Below is a small trained network, with its code and all its weights. Each question gives an input and a class and asks what happens when units are switched off, that is, made to give their printed mean instead of their output.

import numpy as np


def w(rows, s, z=0):
    codes = np.array(rows[::2]) - 128.0
    scale = np.full(codes.shape[1], s)
    scale[-1] = z or s
    return codes * scale


def f(y):
    return np.maximum(y, 0)


def log_softmax(a):
    a = a - a.max(-1, keepdims=True)
    return a - np.log(np.exp(a).sum(-1, keepdims=True))


def net(x, mask):
    res = np.array(x, float).reshape(1, 8) / 4 @ E
    y = f(res @ A[0][:, :-1].T + A[0][:, -1])
    res = res + np.where(mask, y, B[0][:, -1]) @ B[0][:, :-1]
    return log_softmax(res[-1] @ U[:, :-1].T + U[:, -1])


A, B = {}, {}
E = w([
[105,173,149,90,108,245,73,43,123],'x0',
[150,44,26,162,74,152,95,111,179],'x1',
[133,159,42,96,126,114,226,53,91],'x2',
[115,143,115,136,113,126,127,134,121],'x3',
[149,123,145,114,127,121,122,119,135],'x4',
[160,201,104,102,138,175,183,197,254],'x5',
[155,162,6,68,182,121,22,181,77],'x6',
[207,210,143,253,173,111,107,80,132],'x7',
],0.0087)
A[0] = w([
[93,129,192,173,95,158,43,231,173,174],'n0',
[169,147,153,195,130,116,130,108,138,76],'n1',
[127,86,108,129,176,96,65,97,62,124],'n2',
[67,102,156,183,70,97,134,85,67,123],'n3',
[117,165,230,109,172,105,184,123,99,137],'n4',
[91,114,197,201,40,133,225,81,163,2],'n5',
[182,88,126,166,140,30,190,205,116,73],'n6',
[89,216,161,70,164,98,108,172,96,139],'n7',
[159,101,115,158,88,110,106,103,189,197],'n8',
[136,82,96,172,45,135,137,95,155,165],'n9',
[161,169,109,167,120,125,146,92,119,80],'n10',
[126,179,136,150,104,175,184,173,223,83],'n11',
[144,188,69,94,138,144,154,160,186,109],'n12',
[71,100,102,60,86,124,156,161,115,72],'n13',
[141,102,88,120,139,140,107,114,147,108],'n14',
[183,159,147,209,165,151,152,91,129,66],'n15',
[113,164,150,116,126,246,92,50,130,80],'n16',
[86,90,137,46,104,147,157,153,154,14],'n17',
[129,175,71,93,107,106,218,73,124,172],'n18',
[162,212,68,237,190,107,69,101,137,56],'n19',
[139,181,70,114,134,124,94,157,81,66],'n20',
[105,93,135,136,120,118,116,77,80,26],'n21',
],0.011,0.0086)
B[0] = w([
[154,109,140,161,156,135,145,75,88,246],'n0',
[111,91,132,118,92,138,115,145,126,172],'n1',
[119,148,144,114,171,103,134,139,170,197],'n2',
[108,139,151,120,154,99,100,126,181,193],'n3',
[90,140,80,172,144,175,100,165,146,209],'n4',
[253,118,96,60,157,115,189,156,115,213],'n5',
[87,175,152,122,81,117,152,131,51,207],'n6',
[130,122,96,154,119,154,122,154,150,209],'n7',
[102,159,95,154,134,164,122,128,141,207],'n8',
[111,168,96,171,131,147,128,151,155,208],'n9',
[119,98,159,149,111,122,107,135,117,162],'n10',
[80,136,150,102,148,93,95,101,166,213],'n11',
[127,157,154,118,160,82,124,123,153,205],'n12',
[133,76,149,126,87,141,126,126,142,176],'n13',
[134,143,111,127,128,139,146,163,124,159],'n14',
[119,97,140,98,104,139,104,126,159,186],'n15',
[96,172,132,117,89,103,187,144,67,200],'n16',
[114,101,136,99,93,136,94,126,147,165],'n17',
[131,94,145,194,146,148,103,75,102,216],'n18',
[117,74,142,86,100,148,134,139,139,214],'n19',
[189,124,115,94,145,144,169,117,135,177],'n20',
[85,147,135,94,141,104,97,131,145,152],'n21',
],0.015,0.014)
U = w([
[83,2,157,79,22,157,82,164,168,66],'0',
[219,129,73,54,187,99,147,178,112,147],'1',
[62,182,166,105,198,30,79,115,207,67],'2',
[68,225,136,122,23,93,159,133,15,105],'3',
[96,120,108,163,141,145,114,127,139,254],'4',
[78,150,28,210,141,210,105,199,179,66],'5',
[126,60,152,220,177,144,107,15,76,98],'6',
[100,124,113,147,133,140,107,134,141,232],'7',
],0.0076,0.013)

Each question gives the input, the list of numbers given to net, and the class t.
The units are the neurons (one row each of A and B). Each row of codes is followed by its name. A weight is (code - 128) times the scale printed after its matrix; where a second scale follows, it is the last column's (A, B and U).
mask holds one flag per neuron, in row order. A switched-off neuron (its flag False) gives its mean, the last column of its row in B, instead of its output. The means were averaged over made-up inputs and are rounded, as every weight is.
A unit's drop is (log p(t) with every unit on - log p(t) with that unit switched off) / (log p(t) with every unit on - log p(t) with every unit switched off).
The circuit of an input: a set's keep is (log p(t) with only the set's units on - log p(t) with every unit switched off) / (log p(t) with every unit on - log p(t) with every unit switched off). Starting from the 12 units with the biggest drops (on a tie, the unit counted first), units are removed one at a time, each time the one whose removal leaves the highest keep (on an exact tie, the one counted first), for as long as the keep stays at least 0.8.
units of the circuit, in order: the units of the circuit, biggest drop first
most important unit: the unit with the biggest drop
k most important neurons: the k neurons with the biggest drops, biggest first
drop of u: that unit's drop, to one decimal
input [5,-7,-2,-6,4,-5,0,-4], class 5: most important unit : n4
input [-7,-5,-6,5,-8,-8,3,5], class 2: 3 most important neurons : [n2, n3, n16]
input [8,-5,6,6,8,-6,3,3], class 3: 2 most important neurons : [n16, n11]
input [-7,-6,2,2,3,-1,1,8], class 0: units of the circuit, in order : [n19, n15]
input [-1,-6,-5,3,6,0,0,2], class 5: 2 most important neurons : [n4, n7]
input [-7,6,2,7,7,-7,-6,7], class 0: units of the circuit, in order : [n1, n15]
input [-7,-1,-5,-7,4,8,6,-2], class 2: 3 most important neurons : [n12, n5, n11]
input [5,-2,1,2,-5,6,5,0], class 2: 2 most important neurons : [n5, n12]
input [-2,-7,-8,2,4,0,-4,5], class 6: 2 most important neurons : [n0, n9]
input [8,-1,1,6,-3,8,5,0], class 2: 4 most important neurons : [n12, n11, n6, n5]
input [-8,6,-3,3,-4,2,6,-3], class 3: 2 most important neurons : [n6, n5]
input [2,-4,8,-1,7,7,6,-6], class 6: 2 most important neurons : [n18, n5]
input [4,8,6,-4,-2,-1,-6,2], class 5: 2 most important neurons : [n9, n8]
input [6,5,0,-5,-2,-7,6,-3], class 2: units of the circuit, in order : [n2]
input [-6,-4,7,4,-8,-3,1,-8], class 0: 3 most important neurons : [n13, n0, n17]
input [-3,-6,3,-2,2,-7,-1,-3], class 2: 3 most important neurons : [n3, n2, n21]
input [-1,7,-3,-4,7,-7,0,-2], class 2: units of the circuit, in order : [n2, n3]
input [-4,-3,8,0,8,2,-5,-2], class 6: drop of n20 : 0.0
input [1,-1,-6,-2,1,6,1,-2], class 2: drop of n20 : 0.1
input [7,-2,6,0,4,-6,0,-8], class 0: most important unit : n13
input [-4,-4,6,-8,6,-7,-8,7], class 1: drop of n11 : 0.1
